Below is a small trained network, with its code and all its weights. Each question gives an input and a class and asks what happens when units are switched off, that is, made to give their printed mean instead of their output.

import numpy as np


def w(rows, s, z=0):
    codes = np.array(rows[::2]) - 128.0
    scale = np.full(codes.shape[1], s)
    scale[-1] = z or s
    return codes * scale


def norm(h):
    return h / np.sqrt((h * h).mean(-1, keepdims=True) + 1e-5)


def f(y):
    return np.maximum(y, 0)


def log_softmax(a):
    a = a - a.max(-1, keepdims=True)
    return a - np.log(np.exp(a).sum(-1, keepdims=True))


def net(x, mask):
    res = np.array(x, float).reshape(1, 7) / 4 @ E
    u = 0
    for l in range(3):
        y = f(norm(res) @ A[l][:, :-1].T + A[l][:, -1])
        res = res + np.where(mask[u : u + 5], y, B[l][:, -1]) @ B[l][:, :-1]
        u += 5
    return log_softmax(norm(res)[-1] @ U[:, :-1].T + U[:, -1])


A, B = {}, {}
E = w([
[237,162,117,129,63,3,104,57,107],'x0',
[96,136,158,174,83,54,102,242,172],'x1',
[112,112,228,104,177,135,41,85,181],'x2',
[127,94,145,129,132,101,180,120,140],'x3',
[160,132,166,142,133,139,162,132,118],'x4',
[132,122,142,136,115,137,138,126,126],'x5',
[128,151,112,113,157,114,109,140,121],'x6',
],0.0047)
A[0] = w([
[167,114,7,158,206,173,175,4,107,4],'0.n0',
[197,145,4,116,74,160,196,174,87,43],'0.n1',
[232,190,142,110,60,21,89,49,147,18],'0.n2',
[143,199,156,181,90,65,116,187,161,70],'0.n3',
[98,148,250,54,148,84,93,35,122,60],'0.n4',
],0.004,0.0012)
B[0] = w([
[52,126,232,58,59,102,73,136,84,216],'0.n0',
[63,165,167,251,147,83,115,70,188,215],'0.n1',
[130,27,49,92,162,239,147,204,90,252],'0.n2',
[99,122,176,60,72,121,136,161,152,194],'0.n3',
[88,157,90,253,173,76,146,72,190,218],'0.n4',
],0.0057,0.0041)
A[1] = w([
[136,145,94,99,126,144,97,156,126,128],'1.n0',
[189,135,133,198,155,120,80,84,221,146],'1.n1',
[219,78,102,121,99,72,81,103,94,8],'1.n2',
[101,199,91,168,65,83,203,119,37,35],'1.n3',
[159,159,144,61,155,167,133,2,89,105],'1.n4',
],0.0064,0.0015)
B[1] = w([
[186,142,192,126,108,154,160,112,153,161],'1.n0',
[91,226,87,196,129,160,142,85,216,211],'1.n1',
[254,142,70,111,205,185,169,150,85,196],'1.n2',
[106,232,109,150,174,126,136,43,211,218],'1.n3',
[91,127,190,103,44,42,105,177,69,253],'1.n4',
],0.0066,0.0041)
A[2] = w([
[107,151,139,193,173,130,20,101,183,180],'2.n0',
[133,155,177,82,7,16,98,253,178,132],'2.n1',
[22,117,181,110,168,213,152,198,154,227],'2.n2',
[219,176,67,139,104,90,161,100,95,166],'2.n3',
[56,156,82,131,126,117,107,66,98,255],'2.n4',
],0.0049,0.0017)
B[2] = w([
[109,163,97,165,133,107,245,129,124,219],'2.n0',
[98,124,254,51,68,106,81,12,27,208],'2.n1',
[224,102,57,108,130,119,106,130,118,254],'2.n2',
[94,56,91,127,210,183,94,194,153,180],'2.n3',
[163,139,183,168,114,100,130,130,150,206],'2.n4',
],0.0065,0.0062)
U = w([
[55,197,90,238,184,116,181,80,254,248],'0',
[73,100,209,81,79,100,95,112,72,135],'1',
[200,38,23,115,213,199,141,193,156,1],'2',
],0.0084,0.00058)

Each question gives the input, the list of numbers given to net, and the class t.
The units are the neurons (one row each of A and B). Each row of codes is followed by its name. A weight is (code - 128) times the scale printed after its matrix; where a second scale follows, it is the last column's (A, B and U).
mask holds one flag per neuron, layer by layer. A switched-off neuron (its flag False) gives its mean, the last column of its row in B, instead of its output. The means were averaged over made-up inputs and are rounded, as every weight is.
A unit's drop is (log p(t) with every unit on - log p(t) with that unit switched off) / (log p(t) with every unit on - log p(t) with every unit switched off).
The circuit of an input: a set's keep is (log p(t) with only the set's units on - log p(t) with every unit switched off) / (log p(t) with every unit on - log p(t) with every unit switched off). Starting from the 12 units with the biggest drops (on a tie, the unit counted first), units are removed one at a time, each time the one whose removal leaves the highest keep (on an exact tie, the one counted first), for as long as the keep stays at least 0.8.
units of the circuit, in order: the units of the circuit, biggest drop first
k most important neurons: the k neurons with the biggest drops, biggest first
top k neurons in layer l: the k neurons of layer l with the biggest drops, biggest first
drop of u: that unit's drop, to one decimal
input [-1,6,-4,8,8,-7,5], class 1: units of the circuit, in order	2.n1
input [-1,-1,0,-5,-6,4,-4], class 1: top 3 neurons in layer 0	0.n4, 0.n1, 0.n2
input [-5,5,-3,-2,6,-2,2], class 1: 4 most important neurons	2.n1, 0.n2, 1.n2, 0.n4
input [-4,7,-5,3,6,-5,-5], class 1: 2 most important neurons	2.n1, 0.n4
input [6,-8,-6,-4,-8,-2,6], class 1: 3 most important neurons	0.n0, 1.n4, 0.n4
input [7,-3,7,7,-6,-4,-8], class 0: 2 most important neurons	0.n4, 1.n1
input [-8,3,-1,-8,-8,0,5], class 2: 2 most important neurons	2.n2, 1.n4
input [6,5,4,2,-6,2,-5], class 2: units of the circuit, in order	0.n2, 1.n2
input [8,4,-5,-8,-6,0,6], class 2: 2 most important neurons	0.n2, 1.n2
input [-6,8,-4,4,0,-8,2], class 1: 2 most important neurons	2.n1, 0.n2
input [4,-2,4,1,1,3,-2], class 0: 3 most important neurons	0.n4, 1.n1, 2.n2
input [7,-5,-2,2,-3,-5,-3], class 2: 4 most important neurons	1.n2, 0.n2, 2.n3, 2.n1
input [4,3,-1,-6,-4,6,-2], class 2: top 2 neurons in layer 1	1.n4, 1.n2
input [-2,-5,-3,5,-3,-8,-2], class 1: units of the circuit, in order	0.n0
input [8,2,4,-8,6,-4,-8], class 2: drop of 0.n2	0.4
input [0,6,1,-3,-7,-3,-3], class 1: drop of 0.n0	0.0
input [5,-1,7,-3,5,-7,-2], class 0: drop of 0.n4	3.9
